Here is a tiny trained network, its code and every weight. The questions are about switching its units off for an input and a target symbol, where a switched-off unit gives its printed mean instead of its output.

import numpy as np


def w(rows, s, z=0):
    codes = np.array(rows[::2]) - 128.0
    scale = np.full(codes.shape[1], s)
    scale[-1] = z or s
    return codes * scale


def f(y):
    return np.maximum(y, 0)


def softmax(a):
    e = np.exp(a - a.max(-1, keepdims=True))
    return e / e.sum(-1, keepdims=True)


def log_softmax(a):
    a = a - a.max(-1, keepdims=True)
    return a - np.log(np.exp(a).sum(-1, keepdims=True))


def net(x, mask):
    ids = ['αγζλπτω'.index(c) for c in x.split()]
    T = len(ids)
    res = E[ids] + P[:T]
    u = 0
    for l in range(3):
        r = res
        for j in range(2):
            rows = slice(2 * j, 2 * j + 2)
            q, k, v = (r @ M[l][rows].T for M in (Q, K, V))
            z = softmax(np.where(np.tri(T) > 0, q @ k.T / 2**0.5, -1e9)) @ v
            o = O[l][rows]
            res = res + np.where(mask[u + j], z, o[:, -1]) @ o[:, :-1]
        u += 2
        y = f(res @ A[l][:, :-1].T + A[l][:, -1])
        res = res + np.where(mask[u : u + 4], y, B[l][:, -1]) @ B[l][:, :-1]
        u += 4
    return log_softmax(res[-1] @ U[:, :-1].T + U[:, -1])


Q, K, V, O, A, B = {}, {}, {}, {}, {}, {}
E = w([
[193,95,108,113],'α',
[138,120,126,127],'γ',
[101,154,115,160],'ζ',
[147,136,78,209],'λ',
[37,178,120,110],'π',
[44,115,185,35],'τ',
[168,117,118,5],'ω',
],0.012)
P = w([
[122,131,32,139],'0',
[60,49,82,207],'1',
[63,1,33,158],'2',
[120,36,12,112],'3',
[131,133,74,142],'4',
[100,147,90,146],'5',
[116,143,26,139],'6',
],0.0054)
Q[0] = w([
[111,166,21,175],'L0H1',
[96,49,2,90],'L0H1',
[150,23,92,137],'L0H2',
[184,92,191,174],'L0H2',
],0.0081)
K[0] = w([
[13,175,221,33],'L0H1',
[232,164,64,16],'L0H1',
[2,244,132,146],'L0H2',
[17,50,201,193],'L0H2',
],0.0055)
V[0] = w([
[149,134,89,224],'L0H1',
[137,136,137,1],'L0H1',
[16,124,116,136],'L0H2',
[220,127,138,152],'L0H2',
],0.0069)
O[0] = w([
[177,126,2,151,67],'L0H1',
[83,56,246,88,252],'L0H1',
[81,213,142,121,200],'L0H2',
[214,83,103,159,54],'L0H2',
],0.008,0.0023)
A[0] = w([
[222,110,83,157,123],'L0N1',
[190,162,95,2,148],'L0N2',
[90,133,80,234,186],'L0N3',
[98,220,75,178,252],'L0N4',
],0.0054,0.003)
B[0] = w([
[217,92,64,162,170],'L0N1',
[32,38,203,233,213],'L0N2',
[137,83,113,50,227],'L0N3',
[99,197,105,2,253],'L0N4',
],0.0076,0.0035)
Q[1] = w([
[208,140,128,150],'L1H1',
[168,212,140,120],'L1H1',
[196,219,181,254],'L1H2',
[125,125,243,57],'L1H2',
],0.0071)
K[1] = w([
[187,115,102,218],'L1H1',
[83,1,153,228],'L1H1',
[95,91,131,232],'L1H2',
[156,22,72,88],'L1H2',
],0.0064)
V[1] = w([
[168,156,76,159],'L1H1',
[158,22,226,177],'L1H1',
[167,21,108,170],'L1H2',
[254,21,150,162],'L1H2',
],0.0055)
O[1] = w([
[213,167,179,197,45],'L1H1',
[4,199,106,193,22],'L1H1',
[109,112,72,250,95],'L1H2',
[151,111,60,227,3],'L1H2',
],0.0042,0.0034)
A[1] = w([
[146,180,159,50,75],'L1N1',
[124,76,64,26,254],'L1N2',
[105,219,2,100,236],'L1N3',
[120,51,172,167,87],'L1N4',
],0.0072,0.0027)
B[1] = w([
[123,156,87,130,173],'L1N1',
[136,143,190,133,250],'L1N2',
[189,2,166,147,186],'L1N3',
[160,107,105,163,152],'L1N4',
],0.0084,0.011)
Q[2] = w([
[114,231,49,180],'L2H1',
[122,254,30,150],'L2H1',
[65,210,40,130],'L2H2',
[78,98,238,134],'L2H2',
],0.0061)
K[2] = w([
[61,135,45,167],'L2H1',
[59,117,60,167],'L2H1',
[66,109,194,3],'L2H2',
[173,74,113,162],'L2H2',
],0.0063)
V[2] = w([
[62,254,149,93],'L2H1',
[200,183,62,182],'L2H1',
[84,94,163,94],'L2H2',
[145,179,187,22],'L2H2',
],0.0083)
O[2] = w([
[13,2,46,28,39],'L2H1',
[182,165,135,48,2],'L2H1',
[169,49,120,181,170],'L2H2',
[126,39,212,94,151],'L2H2',
],0.0052,0.0095)
A[2] = w([
[198,253,108,153,179],'L2N1',
[125,251,236,115,3],'L2N2',
[109,124,167,204,117],'L2N3',
[147,28,216,117,196],'L2N4',
],0.0072,0.0029)
B[2] = w([
[38,116,62,126,219],'L2N1',
[153,1,57,156,178],'L2N2',
[206,148,149,174,164],'L2N3',
[134,203,134,119,252],'L2N4',
],0.0074,0.014)
U = w([
[65,233,66,100,73],'α',
[162,197,169,114,229],'γ',
[203,214,190,59,169],'ζ',
[188,5,59,89,88],'λ',
[160,81,94,2,126],'π',
[52,28,73,100,5],'τ',
[90,63,226,248,201],'ω',
],0.005,0.0017)

Each question gives the input, a string of symbols that net reads in full, and the target symbol t.
The units are the heads (2 rows each of Q, K, V and O) and the neurons (one row each of A and B). Each row of codes is followed by its name. A weight is (code - 128) times the scale printed after its matrix; where a second scale follows, it is the last column's (O, A, B and U).
mask holds one flag per unit, layer by layer, with each layer's heads first. A switched-off unit (its flag False) gives its mean, the last column of its rows in O or B, instead of its output. The means were averaged over made-up inputs and are rounded, as every weight is.
A unit's drop is (log p(t) with every unit on - log p(t) with that unit switched off) / (log p(t) with every unit on - log p(t) with every unit switched off).
The circuit of an input: a set's keep is (log p(t) with only the set's units on - log p(t) with every unit switched off) / (log p(t) with every unit on - log p(t) with every unit switched off). Starting from the 12 units with the biggest drops (on a tie, the unit counted first), units are removed one at a time, each time the one whose removal leaves the highest keep (on an exact tie, the one counted first), for as long as the keep stays at least 0.8.
circuit, biggest first: the units of the circuit, biggest drop first
unit that matters most: the unit with the biggest drop
k most important neurons: the k neurons with the biggest drops, biggest first
k most important neurons of layer l: the k neurons of layer l with the biggest drops, biggest first
which heads matter: for each layer, one digit per head in row order, 1 if its drop is at least 0.15 and else 0, layers parted by /
input ζ α α, target ζ: 2 most important neurons of layer 0 : L0N4, L0N2
input λ ζ λ ζ ω ω, target λ: unit that matters most : L2N2
input τ λ π π τ γ, target τ: circuit, biggest first : L2H1, L0H2
input τ τ π π, target τ: circuit, biggest first : L2H1, L0H2
input τ α λ ζ, target τ: circuit, biggest first : L2H1, L1H2, L0H2
input ω γ ω γ τ ω, target ω: which heads matter : 10 / 00 / 00
input α τ τ λ α ω, target α: 3 most important neurons of layer 0 : L0N1, L0N4, L0N2
input λ π ζ, target λ: which heads matter : 10 / 10 / 11
input τ α λ, target τ: circuit, biggest first : L2H1, L0H2, L0H1, L1H2
input ζ λ γ, target ζ: which heads matter : 10 / 01 / 00
input α λ α ω ω γ λ, target α: 3 most important neurons : L2N1, L0N1, L1N2
input λ λ ω π, target λ: which heads matter : 10 / 10 / 10
input τ π τ α ω ω, target τ: circuit, biggest first : L2H1, L1H2, L0H2
input ω τ γ ω ω ω α, target ω: circuit, biggest first : L0H1, L0N4, L2H1
input λ α ω ζ λ, target λ: unit that matters most : L2N2
input α π ω α, target α: which heads matter : 11 / 01 / 01
input ζ γ ζ ω, target ζ: 3 most important neurons : L2N4, L0N4, L2N1
input τ ω γ τ ζ, target τ: which heads matter : 11 / 11 / 10
input τ ζ γ τ λ ω, target τ: 2 most important neurons of layer 0 : L0N2, L0N1
input α τ ω ζ, target α: unit that matters most : L2H2
input λ γ ζ λ ζ γ, target λ: 3 most important neurons of layer 2 : L2N2, L2N4, L2N1
input ζ ω γ, target ζ: 2 most important neurons of layer 0 : L0N2, L0N4
input λ ω ζ α π, target λ: 2 most important neurons of layer 0 : L0N4, L0N1
input λ λ α τ λ ω ζ, target λ: 2 most important neurons : L2N2, L0N4
input λ τ λ, target λ: 2 most important neurons of layer 0 : L0N4, L0N1
input ζ γ λ, target ζ: 3 most important neurons of layer 2 : L2N2, L2N1, L2N4
input α γ π τ, target α: 2 most important neurons of layer 0 : L0N1, L0N4
